-15  -17   32  -41    6    7 Answer: -15, 7

77  58  37  20  71 Answer: 77, 71

435  878  754  129 Answer: 435, 129

6830  2867  7785  5747  6220 Answer: 6830, 6220

 85   74   85   46   76   82    3
 34   52   53   82   76   85  194
Answer: 85, 194

4038  3392  6375  9291  1751 Answer: 4038, 1751

1211  3262  4060  3893  1829  5488  3708
9267  6173  3053  6091  3066  6642  2179
Answer: 1211, 2179

 9  78   9  80  80  47
57  29  52  29  80  78
Answer: 9, 78

 582   100  -861  -850  -119   954
-377    -3  -431  -554  -794    58
 219  -123   135   331   277    26
Answer: 582, 26

-846  -404  -207   984   751 Answer: -846, 751
---
839  688  925  563  233  876 Answer: 233
 1  95  37  71 Answer: 37
8  6  7  7  0 Answer: 7
61  88  19  85 Answer: 19
319  993  518  755  171 Answer: 755
-717   -97   245   520   -16 Answer: 520
850  839  706  810  189  974 Answer: 189
---
[ 16.1   4.6 -12.4 -44.4   4.0  44.1 -21.2] ⇒ 16.1, -21.2

[  5.4 -33.9  -4.2 -52.2] ⇒ 5.4, -52.2

[[52.3  7.9  1.3 23.6]
 [54.9 17.5  0.0 10.6]] ⇒ 52.3, 10.6

[ 31.4  20.9  -4.4 -35.6  44.4] ⇒ 31.4, 44.4

[-17.4  22.7 -26.1  26.8   3.5  48.2] ⇒ -17.4, 48.2

[[-10.9 -56.3   4.0 -19.3]
 [-16.9  43.3 -14.6 -29.1]] ⇒ -10.9, -29.1

[-17.6  35.3 -24.4 -44.2  19.1] ⇒ -17.6, 19.1
---
42.5	23.5	17.7	-27.1	-56.1
41.5	-21.5	-45.9	-36.5	27.5
-4.5	7.6	29.1	-27.0	11.7
-> 17.7

20.9	19.0	-21.8	-23.9	20.8
31.7	11.6	55.4	32.8	-5.3
-43.5	2.5	19.6	-22.6	-6.2
-> -21.8

-9.5	28.0	-27.7	-5.9	4.4
27.3	-35.1	39.9	17.0	-32.3
-24.7	32.6	-35.9	-9.4	18.0
-> -27.7

-7.1	8.6	0.4	16.1	27.0
-49.6	-41.5	-25.9	33.7	-9.5
9.6	-19.1	-35.0	41.2	15.2
-> 0.4

17.0	-26.5	-28.2	-39.3	29.7
14.8	-20.5	-44.5	-16.7	4.3
-16.2	26.1	22.7	38.8	-23.5
-> -28.2

27.3	-17.3	46.7	20.8	-15.9
15.5	0.5	16.9	3.4	2.5
-21.1	-8.0	-16.4	1.8	-12.0
-> 46.7
---
[ 37.5 -15.7 -13.7 -48.1  -3.1  -1.7  51.3]
-15.7

[[-18.4   9.4  -5.0  17.2 -55.1 -56.7 -35.7]
 [ 33.7 -17.4  20.6 -30.2  16.5  15.7  14.9]]
9.4

[[ 18.7 -49.7  43.9 -55.7  53.9  25.3]
 [ 12.6  28.2 -14.4  35.4 -28.3  -3.3]
 [-31.8  -2.8  -6.6  -6.4   4.5  18.2]]
-49.7

[-29.4   3.7  14.9 -52.1]
3.7

[-11.5  21.0   1.1  42.6  46.4]
21.0

[[  3.7 -36.9   8.0 -11.8 -40.3  48.8 -14.8]
 [ 24.9  39.9   2.3  55.7 -49.2 -11.7 -38.3]]
-36.9

[ -0.8  54.1  47.6 -19.2 -23.1 -17.1   2.2]
54.1
---
[  1.0 -56.0  44.5   4.9] => 4.9

[[ -4.9 -10.7 -11.3   1.6   5.0 -10.2]
 [  6.2  10.7  11.8  -3.1  -2.8  11.4]
 [ -2.4  14.8  -2.9  26.2   1.8 -41.6]] => -10.2

[-44.2  19.2 -45.8   8.1 -47.4] => -47.4

[[  0.5  34.0   5.8  33.8]
 [-43.5 -20.5 -32.0 -21.8]
 [ 30.2  26.0 -17.5  36.1]] => 33.8

[[  5.0  49.8   4.2 -11.3   4.7 -15.1  10.6]
 [ 10.3 -16.2  10.7 -12.9 -27.1  -2.5   7.8]] => 10.6

[ 21.7 -53.2 -42.6 -30.7 -35.2 -56.0] => -56.0

[-13.1  19.7 -11.3  27.2 -41.2  33.6 -52.5] => -52.5
---
580	249	596	802	415	595
674	610	672	696	447	647
-> 415

3386	4822	3845	4892	2588	4316	7900
4816	5212	5258	4967	4751	5155	4828
3279	4766	3480	4559	3079	4552	7957
-> 5155

459	485	434	294
304	383	478	509
329	984	92	291
-> 478

523	-313	409	-359	180	-744	-501
-80	-160	-158	-162	-233	-129	-342
-> -744

44	60	83	9	37	62	69
25	35	41	11	66	51	85
-> 62

132	187	142	143	196
159	173	162	93	212
244	203	202	58	197
-> 93
